In the rows, 128 means zero.
Rows near named flat spaces through zero (a row that begins with a name and a colon came from that space):
z226-z778: [144 147 101 159 187 139 140 135 141  95 116 128 128 128 162 155 177 141
 170  85 157 120 114 135  49 118]
z697-z920: [137 105 126 142 153 142 117 109 117 139 144 130 104 113 128 125 128 136
 129 112 114 110 119 115 134 105]
z697-z920: [ 98 126 143 107  93 109  71 149  99 143  79 105 112 148 120 160 144 121
 132  97 161 140 166 101 110  98]
z21-z598: [ 88 114 167 148 109 129 125 104 162 153  85  67  92 127  97 137 119 116
 112 142 147 169 127 137 154 120]
z21-z598: [ 94 167 113 149  99  83 134 120 157 188 151  97 165 153  87 162 110  80
 137 111 146 117 123 126 130 154]
z21-z598: [104 146  91 159 128  97 115 104 155  94 154 194 185 145 137 173 115 125
 116 141 103  71  96 174 129 156]
z697-z920: [148 121 144  68 108 134  82 109  96  63  98 159  74 147 177 110 138 144
  91 165 132 151 154 116 157 111]
z21-z598: [ 76 183 114  25  68  87 172 156 108 184 188 129 151 175  81 117 111 127
 114 135  48 142 181 165  92 149]
z131-z871: [133 141 111 118 110 142 102  77  55 160 220 152 106 137 118 144  90 152
  88 101 124  68 138 140 143  63]
z226-z778: [ 67  95 108 130 137  92 112 129 179 138  60 111 117 125  97 132 131 108
 103 128  97 117 113 139 148 162]
z226-z778: [137 139 120 143 117 130 158 153 129 117 138 162 164 123 103 135 118 171
 158 125  82  96 114 176 129 114]
z21-z598: [117 161 130 128 113  98  83 116 141  85  95 142 129 169 163 182 161 114
 148 124 161 142 139 122 100 126]
z131-z871: [118 132 123 116 124 120 139 112 112 206 213 110 149 127 109 113  99  79
 109 124 123 126 138  89 131 155]
z226-z778: [130 162 129 109 106 137 147 152 103 129 119  97 129 140 126 131 131 139
 124 111 181 145 152 143  93 111]
z226-z778: [ 92 131 154 155 133 118  91 105 147 107 130 160 132 153 139 198 162 147
 175 120  83 135 129 148  80  99]
z226-z778: [105 141  94 109 127  89 143 162 180  67  53 163 146 146 126 135 152 149
 140 142  80 114 114 182 121 163]
z697-z920: [134 127 103 149 162 132 118  85 136  96 154 163 118 129 155 142 131 135
 114 129 117  95 102 144 126 124]
z697-z920: [ 74 120 127 124  94 102  78 104 122 127 138 157 154 146 128 163 104 108
  76 148 127 107 134 141 143 143]
z131-z871: [148 144 178 164 126 158 114  95 125 111 127 103  93 138 150 163 148 143
 162 124 172 170 132 123 110  75]
z21-z598: [136 204  96 107  74  70 135 127 139 135 164 151 179 178 119 150 108  92
 138 137 137 107 132 133 148 164]
z21-z598: [146 186 115 105 102  81 113 112 147 108 113 147  99 181 124 161 154 138
 187 114  92 122 133 132 139 103]
z131-z871: [113 101 151 145 142 133 140 119 155 179 137  81 127 107 112 107 118  83
 120 141 137 164 122  90 142 162]
z131-z871: [189  91 116 140 157 149 128 153 104 128 132 148 134  88 138  83 122 132
 143 120 127 100 112  82 164 130]
z697-z920: [136 105 145  55 133 152 121 168  90  95  83 122  88 123 163  86 159 148
 110 138 130 177 172 108  95 122]
z697-z920: [102  99  44  57 157  84  92 118 126 110 114 161 122 130 164  79 117  67
  19 146 130  82 126  94 157 216]
z21-z598: [ 92 164  84 183 139  91 104  69 151 173 140  98 100 154  87 201 129 120
 145  56 144  64 101 150 119  82]
z226-z778: [123 112 117 167 166 145 128 126 124 146 137 117 128 108 123 145 139 137
 142  89 138 105 114 128  94 107]
z21-z598: [152 220 114 102  79  89 125  65 130 112 157 145  69 199 110 171 129 164
 168 115  90 106 132 172 160  60]
z226-z778: [155 154 124 110 126 162 159 162  93  70 136 156 155 127 166 121 137 172
 121 136 161 133 142 170  76 117]
z697-z920: [ 95 143 183 157  81 123 151  84 176 171 166  87 152 138 101 135  84  78
 102 190 146 185 120 136 174 168]
z697-z920: [ 84 117 203 155  91 133  92  94 133 199 122  49  92 137  95 164 122  96
 136 124 164 192 152  92 136  93]
z226-z778: [148 130  72 126 174 145 164 150 138  58  69 137 109 110 149 104 148 173
 107 112 150  93 103 182 106 128]
z697-z920: [151 145 108 106 151 129 169 171 140 111  98 116 126 126 135 103 158 140
 159 114 126 142 132 132  92 142]
z131-z871: [181 144 146 102 119 140 126 147  97 106 136 145 119 136 155 114 146 144
 167 130 129 150 149 100 122 107]
z226-z778: [205 198 115 110 102 115 192 155 144  91 156 165 165 150 135 102 125 144
 187 156 105 131 118 147 153 149]
z226-z778: [129 114 120  86 132 116 122 110 160  68  85 147 102 134 167  88 128 107
  72 191 124 154 122 128 172 183]
z131-z871: [ 57  72 134 152 149 175 174 109 113 218 186  75 123  75  60 105  75 144
  52 116 102 109 118 178 118 114]
z131-z871: [169 155 164 180 111 144 154 156 152  99  88 110 150 126 127 146 142 150
 196 130 171 159 115 141 128 108]
z21-z598: [117 113  96 152 150 114 129 135 141 170 111  97 127 111  97 124 122 106
 125  91 143  95 110 111 139 138]
z226-z778: [174 129 104  92 114 117 116 161  87 129 130 155 134 125 131  96 121 130
 137 116 122  98 140  90 160 126]
z131-z871: [146 116 160  36 107 143 143 173 100 102  90 132  81 132 135  73 150 169
 137 155  70 185 175 123 126 113]
z697-z920: [126 119 137 128 132 130 104  95 127 116 128 136  94 134 138 138 133 136
 123 133 114 128 126 127 141 106]
z21-z598: [179 167 138 160 116 122 120  91 140 102 142 145 111 150 140 154 133 139
 178 129 134 122 109 126 162  94]
z131-z871: [139 104 193 113 152 187 119 132 106  74 116 123 104 118 200 122 169 144
 127 160 164 216 160 110  61 116]
z697-z920: [136 136 119 104 140 152 127 163  90  84 123 141 155 127 182 125 148 133
 103 126 191 143 152 128  60 141]
z131-z871: [102 150  82  52 111  91 131 140 109 135 142 159 118 158 108 119 128 145
 111 115  55  93 151 155 117 129]
z131-z871: [171 148 127 160  98 130 167 167 128 140 118 124 160 114  83 118 104 158
 173 116 130 100 109 149 172 107]
z21-z598: [ 94  97 115 140 158 134 106 136 122 152  90  86 109 110 124 135 142 113
 104  89 172 123 133 109  95 124]
[141 157  57 122 168  88 152 162 181  76  38 130 115 141 134 127 176 138
 165  93 125  98 103 152 105 152]  z226-z778
[101 144 181 184 111 145 167 118 153 163 206 134 196 128 103 170 111 133
 170 151  91 156 119 166  94 130]  z226-z778
[104 121  75  92 129  80 124 149 146 134 116 155 158 133 118 107 118  95
  97 135  92  91 122 121 149 192]  z131-z871
[112  77 111 117 173 141 123 139 120 133 150 144 158  95 160  93 124  91
  75 144 131 126 126  94 107 189]  z131-z871
[111 135 173 123 102 135 150 110 158 101 161 151 164 139 148 126 112 116
 107 206 105 182 129 155 135 173]  z226-z778
[167 158  90 152 129 117 146 166 120 125 125 143 168 126 117 136 130 141
 171  89 149  80 113 132 123 121]  z697-z920
[127 174 129 164 103 130 130  77 122 119 205 158 165 151 138 174  98 128
 113 143 153 104 113 169 129 116]  z21-z598
[101  63 115  94 179 157 141 154 128  94  58 132  69  93 122  89 156 192
 106 120  56 121 128 169 105 106]  z131-z871
[127  90 130 183 157 155 130  93 126 177 152  95 103  90  97 123 103 129
 115 104 135  99  99 121 158  99]  z131-z871
[211 212 127 120 111 111 135 107 115 145 158  97  83 171 137 139 151 116
 210  90 171 146 141  76 136  82]  z226-z778
[153 143 123 168 140 109 119  97 166  94 132 177 125 143 129 163 143 153
 191 128  66  97  93 148 153 107]  z21-z598
[109  68 163 154 148 153 107 145 151  77  77 146 155  97 166 122 138 121
 103 174 143 162 118 124 123 167]  z21-z598
[114 120 109 137 167  94 107 109 198  44  79 195 124 148 165 156 173 138
 159 155  51 120  96 154 121 160]  z226-z778
[130 123 117 161 133 150 127  82 121 107 147 139 113 116 131 134  98 149
  79 137 151  91 101 170 160 104]  z21-z598
[139 153 126 138 130 119 113 122 129 105 143 146 153 146 163 154 143 109
 142 129 161 134 130 114 101 141]  z131-z871
[152 147 127  39  89  86 162 200 153 159  31  52  89 142  95  51 144  89
 150 135 138 195 165  70 172 175]  z697-z920
[134 110 155 106 101 120  98 111 126 138 122 117 112 130 138 102 110  87
  97 167 145 160 140  79 186 153]  z131-z871
[153 137 155 126 123 150 151 129 127 123 134 107 121 124 141 109 127 126
 132 148 156 168 134 120 130 130]  z697-z920
[ 82 137 148 192 122  98  99 105 187 108 127 158 189 150 138 203 138 100
 156 149 122 134 104 146 107 161]  z21-z598

Rows near named flat spaces through zero:
z472_z858: [160 158 160 125 108 139  95  97 159 127 164 145 127 112 137 140 151 158
 158 125 147 106 116 122 147 104]
z472_z858: [201 124 150 107 129 129  86 105 120 140 143 118  80  59 104 111 120 107
 146 128 166  67 160 144 124 202]
z281_z585: [154 152 171 140 111 162 113 120 107 124 155 128 131 123 158 148 154 171
 160 175 134  50  80  68 131 121]
z472_z858: [164 124 115 156 121 154 128  76 134 145 114 120  86  35  86 114  87 115
 106  39 156 147 166 143 176 159]
z281_z585: [ 90 139 110  84 136  67 152 153 103 114 148 103  51 139 108 110 100  92
 152 139 149 178  94 180  94 158]
z865_z675: [168 135 159 128 131 101 126  80  99 135 102 106  96 119 121 131 106  92
 131 121 123 113 149 112 135 186]
z472_z858: [164 159 165 101 153 132  85  78 132 119 133 106 104  34 103 132  85 111
 192 105 200 100 127 114 151 132]
z281_z585: [111  87  99 141 155 149 117 201 109 129 104 141 187 126 130 112 117 114
 123 155 124 101 147 119 100 109]
z865_z675: [103 125 106 103 148 162 101 116 183 104 161 131 148 116 152 144 111 142
 120 129 157 109 132 115 119  96]
z755_z168: [137 122 121 154 109  87 121 112 154 135 132 154 111 141 107  96 110  93
 126  77 124 210 147 172 143 119]
z865_z675: [105 132 126 161 136 122 140 101  91 110 109 117 117 154 166 152  58  93
 117 120 111 115 115  62 122 129]
z281_z585: [117 128 146  99 157  99 112 167 114 116 128 119 142 125 112 105 123 106
 189 174 161 135  99 135 104 114]
z400_z986: [ 86 139 111  85 140 132 131 136 164 106 168 116 113 123 126 126 134 148
 143 143 163 153  91 149 116 103]
z865_z675: [161  95  97 131 115 135  92 136 146 132 167 150  88 111 134 104 106 104
  97 117 138  94 167 156 102 178]
z755_z168: [152 134 152  96 125 108 125 151 115 138 141 116 102 104  91 100 168 136
 168 160 153 128 107 167 122 156]
z281_z585: [126 127 144  81 154 132 127  39 213 112 123 101 160 160 140 150 156 137
  90 133 124 151 163 115 143 141]
z472_z858: [ 83 178 142 107 137 118 124 153 110 105 143 132 145 144 158 169 117 149
 188 152 143 113  73 105 117  53]
z400_z986: [127 130 107 126  89 111 156 130 141 141 159 134  67 138 106 108 159 145
 101 103 117 181 118 191 134 154]
z472_z858: [ 46  79  77 126 164 151 171 179 128 104 114 106 169 180 147 117 119 126
  81 176 108 149 105 100  91 117]
z865_z675: [ 82 176 123  57 149 146 112 150 149 102 165 123 143 122 162 186 142 176
 165 161 159  76  98 127 106  69]
z755_z168: [167 112 167  74 160 134  79  65 192 104 163  98 127 116 131 110 138 115
 144 183 176  92 134 103 114 178]
z755_z168: [176 120 167 163  93 162 114 114 151 137 169 140 127 113 115  89 184 171
 146 155 143 119  84 109 154 132]
z755_z168: [125 100  96 163  93 166 125 128 187 131 168 167 146 170 156 120 161 163
  66 116  97 139 139 133 131 110]
z472_z858: [138 100 113 151  80 152 145 172 136 141 184 147  96 151 122  85 194 174
 101 163 113 130  86 155 116 153]
z281_z585: [137 149 158 134 106 160 152  97 138 132 141 114 127 124 126 137 183 187
 129 142 125 124  86 103 160 122]
z400_z986: [149 115 128 158 115 118 146 135  92 150  95 130 122 131 115 119 129 113
 108 112  98 132 151 134 136 158]
z400_z986: [120 140 121 116 154 163 132 118 108 126 100 106 141  77 131 163 103 138
 125 113 142  81 143  98 139 124]
z755_z168: [133  74 107  95 143  80 152 142 121 133 117  97  82 164  99  78 134  74
  84 163 112 162 157 177  85 233]
z472_z858: [125  85 108 148 146 139 152 123 120 135  84 110 146 131 115 110 114 103
  78 119 106 144 162 115 130 165]
z281_z585: [140 121  87 172  91 115  87 119 166 133 155 199 126 171 174 145  85  99
  80  59  91 133 195 153 120 101]
z865_z675: [195 112 168 150 115 118  59  97 176 125 175 155 119  99 108  67 121 100
 177 130 178 141 123 132 138 134]
z865_z675: [104 159 136 113 131 112 154 158  74 133  91 123 153 174 159 183 146 143
 131 155  82  88 127 110 112 111]
z400_z986: [173 136 131 175  80  97  88 172  98 149 159 188  93 118 123 101 112 106
 166  98 129 124 130 169 123 115]
z865_z675: [144 114 114 169 116 104 157 125  53 142 101 111  51 101 104 104  65  75
 111  89 119 141 132 129 129 197]
z865_z675: [129 130 126 112 136 141  93 142 157 120 151 146 156 124 143 135 134 139
 144 142 145 100 135 129 116  98]
z472_z858: [135 102 112 190  95 136 173 135 105 157  90 142 140 161 120 116 153 136
  67  98  65 163 148 130 151 144]
z755_z168: [154  82 148 121 150 109 140 107 117 126 109  86 108 138 102  78 128  85
 115 175 131 137 129 112 112 218]
z865_z675: [144 143 170 121 144 115 131  35 139 114 110  91 115 131 134 142 103 105
 131 124 135 137 126  78 150 158]
z281_z585: [107 139 144  83 170  77 116  92 131 100 106 102 136 175 156 155  83  73
 142 153 127 128 145 103  99 139]
z400_z986: [106 132  97 123 135 103 132 159  92 128 114 133 106 129 134 142  82  95
 124 106 120 126 148 149 106 131]
z472_z858: [105 105  95 113 165 113 145 170  63 128  76 105 129 135 139 146  78  79
 102 143 105  85 167 118  86 171]
z281_z585: [135 159 174 168 122 118 127 139  73 132  98 138 163 137 139 144 121 130
 184 140 116 112  91  77 145  80]
z400_z986: [179  91 145 191 117 173  97  85 160 131 140 141 142  86 116  82 113 122
 120 108 151 127 131  85 162 138]
z400_z986: [138 165 114 104 125 123 107 164  95 144 122 148 115  81 128 169 115 134
 152  94 136  77 163 168 123 110]
z755_z168: [116 181 138  48 167 134  97 196  86 130 104 129 183  97 152 208 150 160
 188 171 141  11 151 135  96  79]
z472_z858: [165 118 116  92 161 130  87 106 116 129 109 115 110  81 139 155  73  81
 110 114 143  43 209 126 104 192]
z755_z168: [185 142 179 166 121 134  94 110  74 134 111 137 140 117 155 147 105 113
 163 147 121  41 128  58 132 140]
z755_z168: [128 134 112  53 142 106  93 130 177 117 166 132 111 136 138 142 139 122
 127 144 148 107 164 182  92 145]
z400_z986: [109 165 128  84 140 143 117 106 147 111 146 120 130 120 158 182 125 154
 136 130 142  86 127 115 124 103]
z400_z986: [ 77 179 136 117 140 154 138 108  97  90 150 103 111 129 184 191  80 153
 157 150 146  70  58  46 120  86]
z281_z585: [109 130 136  81 144 120 156 102 159 120 131  89 114 126  99 115 163 144
 127 146 146 175 107 150 136 148]
z865_z675: [ 74 116  80 169  98 129 187 152  86 122 136 129  84 194 164 139 104 130
  66 124  73 145  95 111 106 141]
z281_z585: [143 155 177 148 120 140 138 164  60 135 123 116 129  91 109 118 152 159
 203 170 150  95  52  92 141 108]
z400_z986: [ 86 131 128 119 159 145 144  94 128  97 119  95 141 150 163 158  91 123
 116 151 129 112 104  59 120 121]
z755_z168: [ 68 120 106 142 158 178 157 123 158 115  94 117 206 127 134 147 126 160
 105 113 124 161 119  86 156  56]
[122 139  95 114  99 124 124 119 138 120 183 140  55 146 161 150 110 131
  93 113 120 103 132 152 103 159]  z755_z168
[ 73 185 107  80 120 106 191 138  45 116 139  81  21 132 149 188 101 143
 126 135 119  95  74 131 101 167]  z865_z675
[ 73 112  76 130 154 178 126 164 163 112 141 134 159  73 113 116  97 145
 129  97 173 157 115 136 135  61]  z865_z675
[118  87 119  99 169 110 139 136 131 117 120  84 100  91  72  63 104  83
 140 149 176 180 116 152 113 181]  z472_z858
[126 131 123 124 140 141 122 105 141 122 130 117 116  83 113 124 100 122
 135 101 159 139 129 126 143 125]  z472_z858
[ 81 114 117 183 129 155 190 160  80 130  87 113 158 140 120 118 127 147
 115 131 102 165  77  83 147  96]  z472_z858
[145 102 133 123 142 100 124 127 121 132 106 119 129 146 118 106 121  88
 119 144 118 135 156 135 112 171]  z755_z168
[128 117 142 128 165 116 121 145 109 131  75 119 180 110 106 117 112  98
 158 134 137 138 146 117 132 111]  z281_z585
[162 128 141 112 137 113  67  47 218 118 138 154 163 154 157 148 112  99
 108  95 127 132 205 129 137 119]  z281_z585
[159 129 141 171 110 115  84 140 158 144 126 185 176 118 112 105 131 118
 162  83 133 169 154 156 156  62]  z281_z585
[166 109 153 145 127 125 104 115 155 139 116 144 169 136 117 105 153 120
 132 132 122 139 154 128 141 127]  z865_z675
[139 123 114 113  97 134 123 127 162 128 190 138  77 138 132 112 161 152
 106 138 133 125 116 164 115 158]  z755_z168
[ 95 138 117 115 130 127 191 104  95 125 106  83  85 142 129 151 125 137
  90 126 104 140 108 114 131 169]  z281_z585
[195 102 211 134 157 116 102  59 157 134  70 110 218 164 123 110 172 104
 139 180 108 120 166  66 150 158]  z472_z858
[135 115 116 116 138 113 136 116 130 139  92 124 141 146 128 141 129 108
  89 114  98 130 185 144 124 158]  z400_z986
[ 63 128  99 104 128  84 143 195 118 104 166 135 105 197 147 116 120 115
 145 173 124 165  75 157  74 104]  z281_z585
[167 145 156 163 118 143 111  78 118 138 103 139 148 119 150 161 112 127
 122  97 109  89 158  82 157 123]  z281_z585
[142 129 119 132 124  88  86 144 130 126 144 161 112 129 131 117  83  80
 153 103 141 137 155 161 109 118]  z281_z585
[133 145 157 132 116 103 157 107 103 134 110 112 113 157 125 134 149 131
 132 139 104 146 108 118 139 146]  z865_z675
[122 128 120 122 155 136  90 100 147 107 128 134 149 128 168 159  68  97
 123 117 138  87 162  90 114 113]  z400_z986
[145 180 186  84 112 103 100 164 138 131 165 148 153 143 124 136 214 180
 219 188 148 113  76 157 125  72]  z865_z675
[123  59 135 170 170 112 120 175 106 122  81 123 194 144 101  53  96  62
 151 172 135 169 122  95 109 127]  z400_z986
[106 112  97 159 132 113 138 191  69 130 118 134  99  99 105  94  71  89
 150 111 144 150 108 144 112 124]  z400_z986
